The symbols move the nodes like this.
ZP p JM
ZP i HP
ZP o QP
ZP r TC
ZP b SZ
HQ p JB
HQ i LT
HQ o SZ
HQ r RL
HQ b MH
BC p MG
BC i LJ
BC o MS
BC r GR
BC b RC
QC p TH
QC i BF
QC o ZR
QC r ZH
QC b BD
HC p ZF
HC i MH
HC o FL
HC r BL
HC b DD
RL p JD
RL i ZC
RL o JM
RL r HB
RL b JB
ZR p GL
ZR i ZH
ZR o CJ
ZR r RC
ZR b LD
GR p ZZ
GR i GM
GR o CG
GR r GQ
GR b MG
FT p JR
FT i SL
FT o HC
FT r MH
FT b ZL
MH p DC
MH i NG
MH o BL
MH r JB
MH b JR
LM p BD
LM i NH
LM o RZ
LM r QC
LM b PC
BR p DQ
BR i PC
BR o ZJ
BR r SN
BR b QL
ZL p LL
ZL i NL
ZL o DD
ZL r JR
ZL b FQ
CG p SQ
CG i GQ
CG o GH
CG r FQ
CG b QR
RC p HS
RC i ZT
RC o GP
RC r MG
RC b GL
HP p HB
HP i QL
HP o TC
HP r CC
HP b RL
RZ p LD
RZ i QC
RZ o HS
RZ r ZR
RZ b SN
QP p MT
QP i TC
QP o DQ
QP r LH
QP b TB
NG p FT
NG i FL
NG o JB
NG r QM
NG b SD
PC p LH
PC i FM
PC o SN
PC r BD
PC b QP
ZF p CT
ZF i DC
ZF o SL
ZF r MR
ZF b DS
SN p RT
SN i BD
SN o HF
SN r LD
SN b DQ
CM p PZ
CM i SZ
CM o ZC
CM r TB
CM b FL
NL p JN
NL i CT
NL o JR
NL r SD
NL b BP
GH p GM
GH i FQ
GH o BZ
GH r MN
GH b LJ
ZC p HQ
ZC i TB
ZC o HB
ZC r DM
ZC b QM
CJ p BF
CJ i RC
CJ o TQ
CJ r GP
CJ b NH
NH p TL
NH i GL
NH o QC
NH r BF
NH b FM
RT p CC
RT i BR
RT o FM
RT r ZJ
RT b HP
TL p PC
TL i HF
TL o TH
TL r LM
TL b BS
FQ p CH
FQ i BP
FQ o MN
FQ r LL
FQ b SQ
FH p TB
FH i ZP
FH o QL
FH r QP
FH b CM
MT p ZC
MT i FH
MT o HP
MT r QL
MT b LT
BF p LM
BF i HS
BF o ZH
BF r LZ
BF b TL
MR p GD
MR i HC
MR o NG
MR r FL
MR b CT
CC p ZP
CC i DQ
CC o BS
CC r GG
CC b HB
LS p RC
LS i NJ
LS o ZZ
LS r BC
LS b ZR
GG p TC
GG i RT
GG o PC
GG r FM
GG b ZP
ZH p RZ
ZH i LZ
ZH o RC
ZH r ZT
ZH b TH
SD p ZL
SD i GD
SD o DC
SD r FT
SD b JN
ZZ p GP
ZZ i BC
ZZ o SQ
ZZ r MS
ZZ b CJ
MN p PJ
MN i LL
MN o HM
MN r DS
MN b GM
ZD p MN
ZD i ZL
ZD o CT
ZD r DD
ZD b GH
LL p GH
LL i JN
LL o DS
LL r ZD
LL b CH
GP p LZ
GP i MG
GP o NJ
GP r QR
GP b BF
HS p NH
HS i ZR
HS o LZ
HS r CJ
HS b HF
DQ p HP
DQ i LH
DQ o GG
DQ r RT
DQ b DM
BL p MR
BL i JB
BL o PZ
BL r RH
BL b ZF
DD p DS
DD i JR
DD o GD
DD r ZF
DD b MN
BD p BR
BD i TL
BD o LD
BD r TH
BD b LH
TQ p ZH
TQ i GP
TQ o LS
TQ r NJ
TQ b QC
LT p QM
LT i CM
LT o RL
LT r ZC
LT b NG
CH p LJ
CH i CG
CH o PJ
CH r GH
CH b NJ
LZ p QC
LZ i CJ
LZ o ZT
LZ r TQ
LZ b LM
QR p TQ
QR i ZZ
QR o LJ
QR r SQ
QR b LZ
BP p CG
BP i BZ
BP o LL
BP r JN
BP b MS
TC p FH
TC i CC
TC o LH
TC r BS
TC b JM
CT p HM
CT i DD
CT o SD
CT r GD
CT b BZ
QM p MH
QM i PZ
QM o JD
QM r HQ
QM b FT
TH p SN
TH i LM
TH o GL
TH r RZ
TH b BR
HM p BP
HM i DS
HM o ZL
HM r NL
HM b GQ
JD p BL
JD i HQ
JD o CM
JD r SZ
JD b HC
DM p RL
DM i MT
DM o ZP
DM r HP
DM b HQ
LH p QL
LH i BS
LH o RT
LH r BR
LH b MT
ZJ p GG
ZJ i SN
ZJ o TL
ZJ r HF
ZJ b CC
PZ p NG
PZ i RH
PZ o HQ
PZ r LT
PZ b SL
DS p BZ
DS i ZD
DS o NL
DS r CT
DS b PJ
JM p CM
JM i HB
JM o MT
JM r FH
JM b RH
GL p HF
GL i RZ
GL o BF
GL r HS
GL b ZJ
JR p ZD
JR i SD
JR o ZF
JR r DC
JR b LL
BS p QP
BS i GG
BS o BR
BS r PC
BS b FH
GM p BC
GM i CH
GM o GQ
GM r PJ
GM b LS
BZ p GQ
BZ i MN
BZ o JN
BZ r HM
BZ b GR
SL p SD
SL i MR
SL o MH
SL r NG
SL b NL
SQ p NJ
SQ i MS
SQ o GM
SQ r CH
SQ b TQ
LD p ZJ
LD i TH
LD o NH
LD r GL
LD b RT
HB p SZ
HB i DM
HB o FH
HB r ZP
HB b JD
SZ p RH
SZ i RL
SZ o TB
SZ r JM
SZ b BL
ZT p ZR
ZT i TQ
ZT o MG
ZT r LS
ZT b RZ
JB p HC
JB i QM
JB o RH
JB r JD
JB b DC
GD p NL
GD i ZF
GD o FT
GD r SL
GD b HM
RH p FL
RH i JD
RH o LT
RH r CM
RH b MR
HF p FM
HF i LD
HF o LM
HF r NH
HF b GG
PJ p GR
PJ i GH
PJ o BP
PJ r BZ
PJ b BC
FL p SL
FL i BL
FL o QM
FL r PZ
FL b GD
GQ p MS
GQ i PJ
GQ o FQ
GQ r BP
GQ b ZZ
MG p CJ
MG i LS
MG o QR
MG r ZZ
MG b HS
FM p BS
FM i ZJ
FM o BD
FM r TL
FM b TC
DC p DD
DC i FT
DC o MR
DC r HC
DC b ZD
LJ p LS
LJ i SQ
LJ o GR
LJ r GM
LJ b ZT
MS p QR
MS i GR
MS o CH
MS r CG
MS b GP
QL p DM
QL i QP
QL o CC
QL r DQ
QL b ZC
TB p LT
TB i JM
TB o DM
TB r MT
TB b PZ
NJ p ZT
NJ i QR
NJ o BC
NJ r LJ
NJ b ZH
JN p FQ
JN i HM
JN o ZD
JN r ZL
JN b CG

The rows follow the links: the fewer symbols apart two nodes are, the more alike their rows tend to be.

Each row is also shifted at random along 4 hidden directions that mean nothing.

Name the node of each row.
[ -17   51  -14   33   72   39   34  -47  -11   41  -30   71    5  -23   19  -52 -144   35 -142  117  101   73   17  -39  -10   23  -19   50  -12   -1    8    0   88   60   42   40 -100   12 -108  107  -90   54  -64 -100  -76  -39   89   16] | TB
[  77   52  -73  -35  -70 -117  -40   92   76   66   85  -91  -14  -88  132  -91   86   54  -16 -164  -62  130  -98   -8   77    1   65  -60  -44  -84  -89  109  -92  -34   70   27   64   30   -2  -43  113  -10   35   99  -56    3 -173   12] | LL
[  19   -8  -49  -38  -48  -62   19  140  -22   41    1   16  -85   -3   49    3   62    7  -19   10  -35  131   18   -7   50   12   12   -4   76  -20  -17   29  -73 -161  -59   22   72   31   57  -52   57  -83  154  146  -43   13  -63  -32] | GQ
[ -11  -55   54   46  -77   57   66 -171   57  118  -58  -30 -122   35  -76  -10 -104  -40  -72    5  -53   -3   50  -19  112  -49  -26  -40  -41  -54  -57  -38   49  103   63  -30  -49   62    3   36  -90   22 -106  -47   69  -61   12  -63] | BS
[  19 -150  103   51  -36  113  -46  -89    7 -170   55   79   19  134 -163   64  -95   95   76 -113  -17 -173   60  -41  -54   41    6   94  -19   60   89   29   42  -17 -154 -100  -23  -20  -23   -5   -3   68  -48  -27   66   23   89   44] | BR
[  45  -22  162  112  -72   75   32  -86   36   49   11   13   -9  -76  -16   37 -152   79   22 -112   -5    9   42  -14   30   22  -60   31   47  -86   -2  -65   40   92  -10 -277   -9  -55    8   -8  -12  120  -39  -44   39   24 -126   76] | SN
[ -57  152 -128    4  -58   25  -58   18   72   76   87   37  -72  -71   27   14 -131   22 -150  -41  -67  155  -41  -75  -28   68   38  124   17  108   32  110   97  -34  142  189 -111   40  -90   22  -79   74  -56  -77   11 -105   14   38] | DM
[-574   64   18    7   33  118  -33   90  -42   14  -38  -47  -53   -5   16  159  -27   -4   -7   -4  -40    9   11   43 -128   11   39   85  109   90   84  -39   24 -101  -50    8  -20  -23   46  -87  -32    3   26    0   68  -12   35   37] | LM
[  -1  -10 -133  -59 -110  -84 -144 -175   77  -76  204   45  -47    2   -3 -114   12    6   11 -151 -110   40  -59 -171   60  103   64   66  -99   83   50  203   51  -69  -54  103   60   17    2   46   91   95  -37  -16  -30  -57 -105  -71] | JD
[  93    5  -52  -17  -68  -22  -81 -160   40   -4  124   -8   22  -26  -11 -149   71  -69   31  -75   -2   21  -61 -127   81  101   58    0 -110  -28   28   73   -4   77    5  -43   -1   -5   26   67   43   62 -102  -57  -72  -25  -91  -73] | PZ
[ -21   13  -64  -53   62  -84  -23  121   -6  -76   24  -76   96    3   81  -77  123   36   38  -66    4    6  -64   23  -57   -6   51  -43  -66  -36  -56   68  -78  -17   13   34   68    2   -8   -5  101  -27   -3   56  -99   59  -10   19] | JN
[ 248  -13 -111  -70  130 -148  -33  -28  -16 -173   25   -6   89   49   58  -46  108  -23   52  109   40  -95  -87   32  -77  -71   60  -47  -84  120  -63   62  -40    8   -2  185  105  -25   51   41   87   -5  -12  -11  -25   77   59   -7] | ZL
[ 190   -7  125   20   48  -40   83  -52  -77   44  -96   -5   78  -63   38   42   76  -77  101   87   77  -64   -5   95   35  -93  -82  -80   47  -47  -56 -119  -53   92  -34 -198   86  -61  144  -45   22  -22   76   63   38   69 -115  -40] | SQ
[  39  -90   41   70  -44   -7  -23    0   28  -46   41   40    9   62 -107   99  -65   25  136 -105  -40  -71   70   32  163  -87  -12  -58   38  -79   37 -109   -8  -69 -144 -153  -42  -30   75  -73   85  -41  100   30  124   68  -53   23] | ZR
[ -67  -28   62   60   45   47   24  -35  -41   47  -40  -59  -17  -18  -39  153  -66  -80   59   93   26  -69   28   80   49 -105   24  -82   54   -5  -32 -163    9   20  -15 -102  -79  -21  111  -35    2  -55   -4  -52  117   -9   25  -22] | RZ
[  35    6   -5  -56  121   91  -12   55 -102  -99  -89  -22  184   66  -60  -95  153  -92   64   72  132  -89  -12  -11  -90  105   25  -30  -69  -47  110  -77  -40   70   13  -12  -81  -40 -101   37  -15  -60  -62  -62 -197   10  179  -24] | NG
[-130  154  -28    1  -44   90  -42   -8   29   36   83   39   33  -67  -42  -12  -62  -20  -16  -54  -10   27  -12  -98   26   62  -56   51   12  -36  109    2   95   61   57  -89 -155  -25  -81    9  -58   48  -51 -107   14  -31  -79   12] | FH
[   5  130  -51  -56 -102  -15   27   66   49  127   63   73    7  -77   36 -171  105  -24  -56  -33  -12  172    9 -114   70  115 -127   27   12 -107   79   88   13   16   54  -97   -9   36  -91   22  -19    8   81   44 -114  -25 -160  -18] | SL
[-209   35  -70  -83   72  -92   -3  109  -24  -58   -7  -59   74    0  105  -87  161   23   41  -48   37   -5  -63   44  -50  -26   24  -38  -58  -41  -17   52  -72  -32   14   22   94   16  -42    1   49  -46   34   44 -106   44  -30   38] | HM
[ -30   35   38   68  -26   55    5    2   83  129  -33 -104 -200 -102   79  128 -161   63 -182    2  -76  105  -18   55 -117    4  103   66   76  110 -109   39    0   19  171  159   13   26   20   -9  -84   69  -98  -22   61  -98   43   70] | TL
[-138  -22   51   -8  114   20  126  174 -101   89 -198  -82   66   10   94  -93   90    6  -66   72  121   95   14  103    6  -41  -15 -138  -21 -168  -93 -132 -121   37   59 -110   -1   20  -65   23    7 -133   38   51 -174   47   76    2] | BZ
[-148   29  122   -4   20    3   58   71   -4  -19  -34  -41   59  -24   53   46   69   94  106 -133  -10  -85  -12   95  -77  -38  -65  -18   44  -71   -4   -4  -48   21  -18 -159   90  -26   36  -87   18   36   58   77   53   84  -94   94] | NJ
[-136  -26 -100  -75  201  -96   93   88  -69   39 -189 -112  -47   64  166  -28  119  -25 -147  232   59   33  -93  127 -169 -105   98  -98  -50  129 -186   22  -76   21  185  449   85   65  -37   90  -82  -99  -75   18  -81  -14  243  -29] | ZD
[  83  -22  -13  -35   43  -23  -18  171  -77 -120  -19   -1   94   48    2  -57  110   51   70  -50   44    0   -5   31    3   37   42  -32  -23  -78   12  -18 -111  -74  -71  -91   11  -19  -40  -24  107 -100  100   89 -127   97   30   42] | BP
[  27   27  -15  -23   22  -54   -7  139  -17  -15   -4  -41   79    5   56  -61  114   35   51  -83   33   53  -30   29   48    3   23  -57  -37 -128  -23   -5  -75    0  -24  -86    8    6  -45  -23  129  -49   76   66 -101   42  -59   36] | MN
[  34  115   37  -29  -69   73   66   33   -3  175  -25   36   96  -97   31 -196  114  -85   11  -32   62  133   10  -89  124   85 -148  -40  -36 -242   78  -38  -10  132   86 -294  -80   24 -114   15  -54    8   29   -2 -178  -12 -161  -45] | HC
[-273  -10 -123  -41  -21  -31  -65  -57   25 -105   99  115  -72   52   -3  -65  -67   74  -86    7  -61   69   16 -123  -57  112   55  153  -19  147   67  195  106 -115  -80  206   32   38  -69  116  -26   77  -26  -43  -50  -45   39  -17] | SZ
[  15  -39  123  101  -47   88   -1  -56   46   29  -10   14  -77  -21  -22   55 -190  112  -53  -81   -3    0   54   -8  -12   40   -2   62   28  -31  -30  -33   38   53   -4 -135  -25  -15  -25    9  -45   97  -50  -26   53  -13   -4   57] | ZJ
[-106 -101   40   41  -43   63   10 -109   55   -8  -29   25 -105  112  -97   29 -105    5  -55  -25  -65  -51   53  -53   -3    4   11   45  -34   46   16   17   82   -5  -33   75  -10   40   -1   41  -71    9  -85  -41   91  -69   89  -16] | GG
[ 208  -42   70   78  -35   -8   24   96   71    1   16  -48  -42    8    6   47  -71  110   36 -144  -51  -21   22   71   32  -99  -10  -49  -13  -77  -77    9  -57    8   20  -81   17   -4   -2  -71   28    8   55   75   97   68  -38   97] | TQ
[-158    3   12  -21  -77  -53   98  114  -30  211 -100    2 -127  -48   71  -21   60  -57 -104   36  -29  233   60    1   94    9  -33  -20   76  -81  -69  -21  -68 -107    4  -30   87   49   49  -44  -14 -101  139  143  -43   16 -115  -76] | CG
[-211   51 -183 -134  -12 -131  -23   85   -3  -44   23   88  -81   67   53  -58   91   32 -107  105  -64   84  -17  -73 -144   36   -9  102   26  221   39  237   47 -206   -6  431  118   88  -40   39  -67  -21   93   81  -40  -34   49  -21] | SD

Start here and follow the symbols in turn, left to right. Where do you end up?
Answer with the node's name.
[ 200  -13  125   37   -8  -63  119  -70  -21  149  -93   10    9  -86   62    9   54  -91   61   90   96   37   24   62  138  -89 -111  -96   60 -110  -71 -143  -56   47  -25 -252   70  -35  122  -27   43  -48  104   82    8   56 -171  -76]
p r r r -> FQ
[ 176   15  -68  -35 -142 -140  -28   33   43  101   98   15 -156  -88   49   34   23  -19  -36  -15 -118  160  -14  -28   88    9   16   22   84   39  -37  111  -52 -170  -28  102  122   10  142  -65   92  -35  138  172   45  -19 -155  -68]
o r p o b -> SQ
[  15  -28  -39  -64    8  -65    8   78  -56    0  -51   -3  -88    3   12   83   61  -22  -24  102  -32   66   11   44  -57   -5   29   28   87  122  -12   17  -33 -155  -55  161  114   16  119  -39   52  -85  125  130    0  -11   24  -53]
r r -> BZ
[-251  -27  -46  -76  -47  -25    1  216  -50  -35   -2   21  -61   44    8  -18  107   40  -20  -29  -42  123   36  -29  -24   61   14   44   67  -42   61   50  -62 -219 -121   19   63    9   18  -58   79 -110  195  159  -85   15   -5   -4]
o p i i -> PJ
[-208  -80  -50  -35  135   29    5 -101  -63 -112  -61   38    3  153  -35  -66  -18  -24  -94  181   87  -43   16  -33  -91   46   87   40  -75  123    0   19   45  -13  -61  196   -4   16  -66  164  -53   -4 -102  -96 -123  -25  250  -51]
p b p -> JR
[-108  -52  -92  -48    8   -9  -74  -98  -16  -79   51    7   25   64  -22 -103   57  -30   -7   -1  -32  -16  -39  -93  -34  109  113   41  -94  104   20  102   33  -10  -14  156   26    1   -6   74   29   14  -91  -47  -88  -45   76  -70]
b r i i -> JB
[-267   94   34   30  -51   82  -62  -12   27   58   67  -58  -74 -110   25  145  -67   16   17  -78  -68   72  -13   20  -20   15   13   96  115   45   20    0    6  -26    3  -88    3  -42   63  -77   -4   63   -6    0   91  -43 -119   31]
b r p p -> CC
[  48   58  -34  -65  -15  -25   74   51  -21   75  -19  117   31  -23   30 -130   93  -45  -70  111   48  110   27  -74   37   60 -139   27   -9  -36   64   47   34  -17   18   -3   -6   28  -86   44  -77  -15   91   21 -128    6  -34  -34]
p i b -> LL
[ -77  -21   16   66   -2   24   65  -10  -13   92  -42  -32  -68  -10  -29  110  -70  -55   11   41   -3    6   54   61  135 -125   -2  -86   58  -52  -42 -170   -9   -8   -5  -87  -81    7   84  -40    8  -75   47   12  140   -2  -18   -6]
i r o o i -> NJ
[ -72   27  -53 -109   13 -129   12  -16  -29  -98   57  129   87   27   13  -92  127   -7   53   45   58  -21   -8  -76    4   -4 -130   35  -17   35   88  108   24  -67 -118   -3   95   -3   -5   44   20   10  120   46  -64   75  -82  -24]
i i r -> SL
[ 352  -29  -71  -22   32  -12 -120  -90  -24 -107   52  -32   94   10  -59  -78   76  -77   71  -18    8 -104  -59  -45  -40   74  134  -24  -99   70   26   34  -16   80   48  119  -30  -29  -18   71   71    4 -143  -78 -104  -37  111  -70]
o p b r -> SL
[-181 -142  169   63   91  175  102  -43  -70  -61 -191   22  -11  142  -84   47 -117   42  -44  100   90 -106   79   78 -129    2   21   29   -9   17    6 -131   31   53  -40  -31  -37   13  -81   53 -133  -10  -64  -66    3  -18  281   57]
i b p i r -> TC
[-104  -14   -6   18  123   54   19  -33  -75 -162  -13  133   99   99  -35  -38  -94   35  -32  114  144  -58   44  -48  -43   71  -13  100  -20   55   94    2  102   10  -99  -15  -58  -32 -110  118  -42   17  -43 -124 -101   25  141   36]
p p i -> QM
[ -46    2  100   61   77  134  -77  -17  -62 -145   42    7   93  -13  -50  172  -74   25  156  -22   48 -144   13   62 -127    5   28   75   74   58  116 -111   22   19 -115 -194  -36 -102   41 -101   56   46  -37  -74   54   64   38  101]
r o b -> TL
[ 235   29  -64  -51   21   65  -89   64  -30  -72   49  -10   87    6  -45  -80   92  -70   27   21   14  -14  -45  -56 -125  117   46   49  -48   67   95   58   -6    5   38  149  -50  -18  -76    1   -3  -29  -63  -18 -107  -31  117  -23]
i b o r -> HC
[-231   86    6  -69   34   78  129  131  -31  231 -174   14  -29  -44   66 -155  123  -83 -163  137   79  180   30   -4  -25   68  -96  -13    3 -118   19  -34   -9   46  155   34  -85   95 -141   56 -167  -63   17   24 -197  -39   89  -45]
r o b r p -> DC
[  94   89  -82   12   17   28  -95    3   25  -89  107   85   16  -17   -8   10 -135   41  -47   37    0   25   -5  -62  -53   87   19   92    1  117   57   67   97   -8   33  129 -109   -4  -94   38  -42   59  -44 -105   -4  -52   69   40]
i i b i -> CM
[-269  -18   88  -26   79   38   71  122  -39  -56 -122  -64   50   27   64   95   96   53   56    2   22  -85  -15  129 -192  -55  -34    8   57   50    3  -28  -81  -23   -4   17  123   -3   29  -64  -19  -16   61   92   33   53   43   97]
o r r o -> BP
